Below is a small trained network, with its code and all its weights. Each question gives an input and a class and asks what happens when units are switched off, that is, made to give their printed mean instead of their output.

import numpy as np


def w(rows, s, z=0):
    codes = np.array(rows[::2]) - 128.0
    scale = np.full(codes.shape[1], s)
    scale[-1] = z or s
    return codes * scale


def norm(h):
    return h / np.sqrt((h * h).mean(-1, keepdims=True) + 1e-5)


def f(y):
    return np.maximum(y, 0)


def log_softmax(a):
    a = a - a.max(-1, keepdims=True)
    return a - np.log(np.exp(a).sum(-1, keepdims=True))


def net(x, mask):
    res = np.array(x, float).reshape(1, 4) / 4 @ E
    u = 0
    for l in range(2):
        y = f(norm(res) @ A[l][:, :-1].T + A[l][:, -1])
        res = res + np.where(mask[u : u + 16], y, B[l][:, -1]) @ B[l][:, :-1]
        u += 16
    return log_softmax(norm(res)[-1] @ U[:, :-1].T + U[:, -1])


A, B = {}, {}
E = w([
[133,76,97,213,221,61,131],'x0',
[85,142,197,186,150,195,254],'x1',
[182,86,87,156,69,153,160],'x2',
[46,137,83,117,78,84,147],'x3',
],0.0096)
A[0] = w([
[165,119,90,88,128,81,38,59],'0.n0',
[125,154,159,119,150,160,205,55],'0.n1',
[120,219,195,91,50,182,114,67],'0.n2',
[111,195,187,124,151,73,97,2],'0.n3',
[189,76,244,76,172,160,88,37],'0.n4',
[52,108,109,141,26,77,142,46],'0.n5',
[88,247,254,39,203,113,66,66],'0.n6',
[85,123,69,56,148,120,114,121],'0.n7',
[194,226,133,82,60,139,82,114],'0.n8',
[31,163,46,90,100,96,203,46],'0.n9',
[236,51,64,121,26,183,196,23],'0.n10',
[227,97,141,170,134,219,67,73],'0.n11',
[161,115,145,132,154,224,112,61],'0.n12',
[157,116,105,160,205,59,150,97],'0.n13',
[183,108,160,115,188,194,100,10],'0.n14',
[186,158,202,173,138,172,85,59],'0.n15',
],0.0098,0.0064)
B[0] = w([
[156,141,158,160,102,186,90,220],'0.n0',
[130,157,147,184,80,197,91,187],'0.n1',
[144,15,202,90,38,88,188,225],'0.n2',
[115,98,36,147,221,170,129,146],'0.n3',
[169,205,71,101,130,71,177,178],'0.n4',
[147,227,75,102,177,31,187,178],'0.n5',
[55,97,22,85,182,171,162,255],'0.n6',
[152,178,133,139,143,152,106,190],'0.n7',
[159,72,188,96,68,120,131,228],'0.n8',
[219,209,135,96,174,76,164,191],'0.n9',
[43,61,1,92,205,193,160,211],'0.n10',
[126,214,63,103,127,32,159,199],'0.n11',
[133,152,122,135,108,109,181,164],'0.n12',
[85,85,191,126,103,93,124,214],'0.n13',
[142,162,95,123,132,29,172,154],'0.n14',
[149,203,110,99,96,80,191,170],'0.n15',
],0.0088,0.0067)
A[1] = w([
[116,94,58,103,172,173,140,3],'1.n0',
[129,47,161,193,134,102,107,54],'1.n1',
[115,154,192,177,102,230,168,50],'1.n2',
[132,172,127,173,187,72,110,113],'1.n3',
[120,9,187,128,97,54,134,69],'1.n4',
[99,156,132,199,125,223,237,145],'1.n5',
[169,99,86,159,69,138,140,73],'1.n6',
[109,124,138,128,109,95,189,115],'1.n7',
[40,154,165,54,188,149,99,55],'1.n8',
[155,86,148,178,163,82,133,105],'1.n9',
[144,126,128,94,87,139,83,157],'1.n10',
[203,207,110,112,127,105,108,176],'1.n11',
[146,196,143,103,149,96,152,59],'1.n12',
[189,135,121,129,96,181,28,32],'1.n13',
[126,73,90,177,198,101,131,83],'1.n14',
[132,48,65,88,102,122,66,125],'1.n15',
],0.012,0.0039)
B[1] = w([
[41,102,114,141,198,178,97,171],'1.n0',
[151,85,165,6,17,158,135,165],'1.n1',
[166,129,156,162,181,89,16,178],'1.n2',
[167,94,118,79,28,127,186,194],'1.n3',
[188,68,191,95,50,183,129,182],'1.n4',
[131,137,135,153,181,76,2,255],'1.n5',
[69,161,87,106,221,167,159,159],'1.n6',
[153,137,161,177,109,136,44,201],'1.n7',
[136,57,46,172,146,181,162,172],'1.n8',
[156,181,155,14,35,199,165,175],'1.n9',
[140,83,175,226,157,166,166,169],'1.n10',
[119,234,178,202,144,129,174,205],'1.n11',
[189,181,46,189,99,103,135,175],'1.n12',
[25,113,204,254,169,65,58,157],'1.n13',
[112,100,117,68,80,216,198,196],'1.n14',
[124,148,180,195,205,96,75,210],'1.n15',
],0.0073,0.0093)
U = w([
[180,232,90,120,132,65,185,221],'0',
[152,59,195,60,56,165,142,108],'1',
[116,141,194,211,185,107,8,247],'2',
[70,83,30,96,215,177,138,20],'3',
],0.017,0.0015)

Each question gives the input, the list of numbers given to net, and the class t.
The units are the neurons (one row each of A and B). Each row of codes is followed by its name. A weight is (code - 128) times the scale printed after its matrix; where a second scale follows, it is the last column's (A, B and U).
mask holds one flag per neuron, layer by layer. A switched-off neuron (its flag False) gives its mean, the last column of its row in B, instead of its output. The means were averaged over made-up inputs and are rounded, as every weight is.
A unit's drop is (log p(t) with every unit on - log p(t) with that unit switched off) / (log p(t) with every unit on - log p(t) with every unit switched off).
The circuit of an input: a set's keep is (log p(t) with only the set's units on - log p(t) with every unit switched off) / (log p(t) with every unit on - log p(t) with every unit switched off). Starting from the 12 units with the biggest drops (on a tie, the unit counted first), units are removed one at a time, each time the one whose removal leaves the highest keep (on an exact tie, the one counted first), for as long as the keep stays at least 0.8.
units of the circuit, in order: the units of the circuit, biggest drop first
unit that matters most: the unit with the biggest drop
top k neurons: the k neurons with the biggest drops, biggest first
top k neurons in layer l: the k neurons of layer l with the biggest drops, biggest first
drop of u: that unit's drop, to one decimal
input [6,0,7,-6], class 3: top 2 neurons in layer 0 => 0.n10; 0.n9
input [7,-5,6,2], class 1: unit that matters most => 0.n6
input [-3,-6,-7,-1], class 3: top 3 neurons in layer 0 => 0.n6; 0.n3; 0.n1
input [7,4,-7,-3], class 1: top 2 neurons in layer 0 => 0.n13; 0.n10
input [-4,6,-1,-7], class 0: top 2 neurons => 0.n4; 0.n15
input [-5,-5,-7,-7], class 0: top 4 neurons => 0.n4; 0.n10; 0.n15; 0.n14
input [5,-4,6,4], class 3: top 2 neurons => 0.n2; 0.n10
input [4,2,5,-2], class 3: top 2 neurons in layer 0 => 0.n10; 0.n2
input [6,7,1,6], class 2: top 2 neurons in layer 1 => 1.n5; 1.n7
input [0,-5,2,4], class 2: top 3 neurons => 0.n0; 1.n13; 0.n11
input [3,6,-7,-1], class 3: top 2 neurons => 0.n6; 1.n8
input [-6,-4,3,-6], class 0: top 2 neurons => 0.n11; 0.n4
input [4,0,-5,5], class 0: top 2 neurons in layer 0 => 0.n9; 0.n10
input [0,-8,-3,-8], class 0: units of the circuit, in order => 0.n4
input [-7,2,2,8], class 0: top 2 neurons in layer 0 => 0.n5; 0.n9
input [-2,-1,-6,5], class 3: top 2 neurons in layer 1 => 1.n8; 1.n0
input [-3,6,-8,3], class 3: top 2 neurons => 0.n6; 1.n8
input [-1,-5,7,-6], class 3: top 2 neurons in layer 0 => 0.n10; 0.n9
input [-1,3,-1,-2], class 2: top 2 neurons => 0.n1; 1.n5
input [5,8,-4,6], class 2: units of the circuit, in order => 1.n5
input [-5,-7,-5,0], class 2: drop of 1.n13 => 0.3
input [3,8,1,5], class 2: drop of 0.n1 => 0.0
input [8,6,3,-6], class 1: drop of 0.n13 => 0.1
